Here is a tiny trained network, its code and every weight. The questions are about switching its units off for an input and a class, where a switched-off unit gives its printed mean instead of its output.

import numpy as np


def w(rows, s, z=0):
    codes = np.array(rows[::2]) - 128.0
    scale = np.full(codes.shape[1], s)
    scale[-1] = z or s
    return codes * scale


def f(y):
    return y / 2 * (1 + np.tanh(0.7978845608 * (y + 0.044715 * y**3)))


def log_softmax(a):
    a = a - a.max(-1, keepdims=True)
    return a - np.log(np.exp(a).sum(-1, keepdims=True))


def net(x, mask):
    res = np.array(x, float).reshape(1, 5) / 4 @ E
    y = f(res @ A[0][:, :-1].T + A[0][:, -1])
    res = res + np.where(mask, y, B[0][:, -1]) @ B[0][:, :-1]
    return log_softmax(res[-1] @ U[:, :-1].T + U[:, -1])


A, B = {}, {}
E = w([
[173,93,149,99,96,148,97,152,166,213,116,99],'x0',
[143,37,196,46,55,255,101,73,113,45,93,158],'x1',
[218,176,197,124,171,152,172,107,49,66,225,64],'x2',
[131,178,136,169,67,107,115,205,60,68,99,122],'x3',
[163,121,144,182,68,127,224,91,150,137,59,111],'x4',
],0.0087)
A[0] = w([
[216,110,183,153,113,129,233,140,139,189,72,86,172],'N0',
[230,158,174,113,158,151,174,111,82,123,220,57,1],'N1',
[165,83,127,91,230,116,181,63,199,159,175,102,102],'N2',
[146,170,102,176,196,38,150,166,144,186,145,101,26],'N3',
[127,129,144,62,178,141,33,211,106,156,196,124,69],'N4',
[182,153,140,139,70,97,99,254,83,89,100,79,39],'N5',
],0.0095,0.0034)
B[0] = w([
[149,195,116,153,116,82,104,166,123,55,133,66,224],'N0',
[48,76,117,80,110,95,110,173,221,165,132,140,244],'N1',
[86,248,137,159,126,197,115,108,59,163,94,155,223],'N2',
[163,56,182,77,165,171,133,163,139,85,112,117,254],'N3',
[156,189,95,161,78,76,173,112,113,33,88,79,229],'N4',
[59,207,131,131,144,205,95,96,57,204,141,170,204],'N5',
],0.011,0.01)
U = w([
[34,83,66,71,118,70,125,178,223,174,79,163,155],'0',
[214,59,229,8,151,254,144,154,93,41,102,123,132],'1',
[112,201,142,143,162,189,130,84,72,195,145,170,68],'2',
[160,175,76,155,123,37,181,91,126,23,137,87,91],'3',
[136,134,139,109,149,116,116,115,131,90,142,130,254],'4',
[170,72,121,132,127,83,174,92,148,154,205,153,99],'5',
],0.007,0.0056)

Each question gives the input, the list of numbers given to net, and the class t.
The units are the neurons (one row each of A and B). Each row of codes is followed by its name. A weight is (code - 128) times the scale printed after its matrix; where a second scale follows, it is the last column's (A, B and U).
mask holds one flag per neuron, in row order. A switched-off neuron (its flag False) gives its mean, the last column of its row in B, instead of its output. The means were averaged over made-up inputs and are rounded, as every weight is.
A unit's drop is (log p(t) with every unit on - log p(t) with that unit switched off) / (log p(t) with every unit on - log p(t) with every unit switched off).
The circuit of an input: a set's keep is (log p(t) with only the set's units on - log p(t) with every unit switched off) / (log p(t) with every unit on - log p(t) with every unit switched off). Starting from all 6 units, units are removed one at a time, each time the one whose removal leaves the highest keep (on an exact tie, the one counted first), for as long as the keep stays at least 0.8.
circuit, biggest first: the units of the circuit, biggest drop first
unit that matters most: the unit with the biggest drop
top k neurons: the k neurons with the biggest drops, biggest first
drop when u is switched off: that unit's drop, to one decimal
input [-1,-5,-4,4,5], class 1: top 2 neurons	N3, N1
input [1,-5,-5,2,-7], class 3: circuit, biggest first	N4
input [8,-6,2,-6,-8], class 3: top 2 neurons	N4, N5
input [-8,-4,-5,-2,-8], class 3: top 2 neurons	N4, N1
input [-4,6,4,6,7], class 3: top 3 neurons	N3, N0, N2
input [-2,0,6,-4,-5], class 0: top 3 neurons	N1, N0, N5
input [-4,3,-6,7,-2], class 2: circuit, biggest first	N1, N5
input [-3,-4,-3,-3,-4], class 1: circuit, biggest first	N3, N1
input [-2,3,-5,-1,-7], class 3: top 3 neurons	N4, N1, N3
input [3,-5,-3,6,3], class 2: top 3 neurons	N5, N1, N4
input [-6,4,6,8,-5], class 2: top 2 neurons	N5, N3
input [-3,-4,1,-4,3], class 1: top 2 neurons	N3, N5
input [8,1,-7,8,-2], class 2: top 2 neurons	N5, N1
input [7,6,5,-1,-8], class 3: unit that matters most	N4
input [7,5,0,-8,-3], class 2: top 2 neurons	N2, N3
input [-2,-5,-1,3,-5], class 1: top 2 neurons	N3, N0
input [-6,-2,7,-4,-6], class 0: top 2 neurons	N1, N0
input [-8,7,7,8,-6], class 2: top 2 neurons	N5, N3
input [0,2,8,-8,6], class 0: top 2 neurons	N1, N5
input [8,2,-3,-1,8], class 3: circuit, biggest first	N0
input [-6,-4,4,2,3], class 4: drop when N0 is switched off	-0.1
input [-1,5,4,0,-8], class 3: drop when N4 is switched off	0.7
input [0,1,7,1,1], class 0: drop when N2 is switched off	0.0
input [-4,-3,2,6,-5], class 2: drop when N0 is switched off	0.3
